Here is a tiny trained network, its code and every weight. The questions are about switching its units off for an input and a target symbol, where a switched-off unit gives its printed mean instead of its output.

import numpy as np


def w(rows, s, z=0):
    codes = np.array(rows[::2]) - 128.0
    scale = np.full(codes.shape[1], s)
    scale[-1] = z or s
    return codes * scale


def norm(h):
    return h / np.sqrt((h * h).mean(-1, keepdims=True) + 1e-5)


def f(y):
    return np.maximum(y, 0)


def softmax(a):
    e = np.exp(a - a.max(-1, keepdims=True))
    return e / e.sum(-1, keepdims=True)


def log_softmax(a):
    a = a - a.max(-1, keepdims=True)
    return a - np.log(np.exp(a).sum(-1, keepdims=True))


def net(x, mask):
    ids = ['ΔΠΦΨαβγεζηθλξτω'.index(c) for c in x.split()]
    T = len(ids)
    res = E[ids] + P[:T]
    u = 0
    for l in range(2):
        r = norm(res)
        for j in range(2):
            rows = slice(2 * j, 2 * j + 2)
            q, k, v = (r @ M[l][rows].T for M in (Q, K, V))
            z = softmax(np.where(np.tri(T) > 0, q @ k.T / 2**0.5, -1e9)) @ v
            o = O[l][rows]
            res = res + np.where(mask[u + j], z, o[:, -1]) @ o[:, :-1]
        u += 2
        y = f(norm(res) @ A[l][:, :-1].T + A[l][:, -1])
        res = res + np.where(mask[u : u + 4], y, B[l][:, -1]) @ B[l][:, :-1]
        u += 4
    return log_softmax(norm(res)[-1] @ U[:, :-1].T + U[:, -1])


Q, K, V, O, A, B = {}, {}, {}, {}, {}, {}
E = w([
[108,226,124,114],'Δ',
[59,95,148,137],'Π',
[161,51,102,139],'Φ',
[160,212,130,103],'Ψ',
[71,161,62,78],'α',
[95,175,134,184],'β',
[209,140,135,190],'γ',
[111,202,167,66],'ε',
[165,72,167,178],'ζ',
[120,42,107,177],'η',
[166,182,206,130],'θ',
[104,102,112,64],'λ',
[43,169,138,109],'ξ',
[180,114,185,62],'τ',
[69,130,4,166],'ω',
],0.023)
P = w([
[92,109,165,131],'0',
[209,176,54,27],'1',
[116,103,175,145],'2',
[53,41,204,152],'3',
[255,156,49,130],'4',
[113,103,175,133],'5',
],0.016)
Q[0] = w([
[3,67,192,216],'L0H0',
[137,126,197,69],'L0H0',
[167,230,25,94],'L0H1',
[66,189,170,36],'L0H1',
],0.0057)
K[0] = w([
[198,104,28,106],'L0H0',
[155,123,110,105],'L0H0',
[143,190,2,160],'L0H1',
[90,151,150,56],'L0H1',
],0.0094)
V[0] = w([
[189,142,246,109],'L0H0',
[137,135,119,186],'L0H0',
[135,168,107,111],'L0H1',
[162,115,82,100],'L0H1',
],0.012)
O[0] = w([
[226,149,214,101,68],'L0H0',
[150,133,15,245,2],'L0H0',
[233,255,136,94,103],'L0H1',
[193,87,88,52,39],'L0H1',
],0.0054,0.00081)
A[0] = w([
[88,65,14,136,54],'L0N0',
[76,2,117,160,232],'L0N1',
[170,248,126,148,254],'L0N2',
[30,160,149,167,203],'L0N3',
],0.0093,0.0035)
B[0] = w([
[98,130,36,76,180],'L0N0',
[57,113,127,3,254],'L0N1',
[143,146,9,174,236],'L0N2',
[28,215,203,174,228],'L0N3',
],0.0056,0.0069)
Q[1] = w([
[145,196,126,141],'L1H0',
[254,107,77,153],'L1H0',
[111,147,47,160],'L1H1',
[126,123,86,100],'L1H1',
],0.011)
K[1] = w([
[123,235,183,98],'L1H0',
[205,75,122,203],'L1H0',
[36,207,141,184],'L1H1',
[142,178,3,94],'L1H1',
],0.0063)
V[1] = w([
[140,139,93,174],'L1H0',
[3,189,142,96],'L1H0',
[97,232,35,30],'L1H1',
[159,55,97,98],'L1H1',
],0.0057)
O[1] = w([
[129,241,72,171,108],'L1H0',
[253,104,204,171,253],'L1H0',
[101,216,75,46,240],'L1H1',
[169,58,79,72,93],'L1H1',
],0.0064,0.0031)
A[1] = w([
[138,132,184,176,212],'L1N0',
[93,63,136,152,156],'L1N1',
[102,149,103,229,38],'L1N2',
[245,118,38,91,252],'L1N3',
],0.013,0.0041)
B[1] = w([
[165,99,114,147,180],'L1N0',
[159,132,112,167,179],'L1N1',
[138,94,84,155,158],'L1N2',
[249,173,94,67,255],'L1N3',
],0.018,0.0093)
U = w([
[135,250,93,165,71],'Δ',
[47,96,190,139,2],'Π',
[164,29,60,74,22],'Φ',
[203,192,70,52,159],'Ψ',
[52,219,103,52,61],'α',
[106,147,101,228,142],'β',
[206,115,57,158,198],'γ',
[135,205,223,95,104],'ε',
[167,45,164,176,45],'ζ',
[89,43,82,156,130],'η',
[188,134,194,170,122],'θ',
[91,87,184,56,183],'λ',
[58,172,197,134,109],'ξ',
[173,79,208,87,122],'τ',
[65,126,52,139,224],'ω',
],0.017,0.0077)

Each question gives the input, a string of symbols that net reads in full, and the target symbol t.
The units are the heads (2 rows each of Q, K, V and O) and the neurons (one row each of A and B). Each row of codes is followed by its name. A weight is (code - 128) times the scale printed after its matrix; where a second scale follows, it is the last column's (O, A, B and U).
mask holds one flag per unit, layer by layer, with each layer's heads first. A switched-off unit (its flag False) gives its mean, the last column of its rows in O or B, instead of its output. The means were averaged over made-up inputs and are rounded, as every weight is.
A unit's drop is (log p(t) with every unit on - log p(t) with that unit switched off) / (log p(t) with every unit on - log p(t) with every unit switched off).
unit that matters most: the unit with the biggest drop
k most important neurons: the k neurons with the biggest drops, biggest first
which heads matter: for each layer, one digit per head in row order, 1 if its drop is at least 0.15 and else 0, layers parted by /
drop of u: that unit's drop, to one decimal
input γ ω ε, target ε: 2 most important neurons -> [L1N3; L1N1]
input β ζ Δ α θ θ, target θ: unit that matters most -> L1N3
input ω β γ ξ, target ξ: which heads matter -> 00 / 00
input Δ ε ξ Δ, target ξ: which heads matter -> 00 / 00
input Π ζ β ζ β Δ, target Δ: 3 most important neurons -> [L1N3; L0N2; L1N1]
input ε α ω τ β λ, target λ: 2 most important neurons -> [L1N3; L0N2]
input Ψ γ Δ, target Δ: 3 most important neurons -> [L1N3; L0N2; L0N1]
input λ λ Π ω Ψ η, target η: 3 most important neurons -> [L1N3; L1N1; L0N1]
input λ β α, target α: which heads matter -> 00 / 00
input θ ω ε α, target ω: 2 most important neurons -> [L1N3; L0N0]
input ω β ε, target ε: which heads matter -> 00 / 10
input Δ η Π Δ Δ Φ, target Φ: which heads matter -> 01 / 00
input ζ Δ η, target η: 3 most important neurons -> [L1N3; L0N1; L1N1]
input Φ β β β, target β: unit that matters most -> L1N1
input α Π λ α η, target Ψ: drop of L1N3 -> 0.3
input η ξ α, target α: drop of L0H0 -> 0.1
input β λ Π η β ζ, target ζ: drop of L1N3 -> 0.4
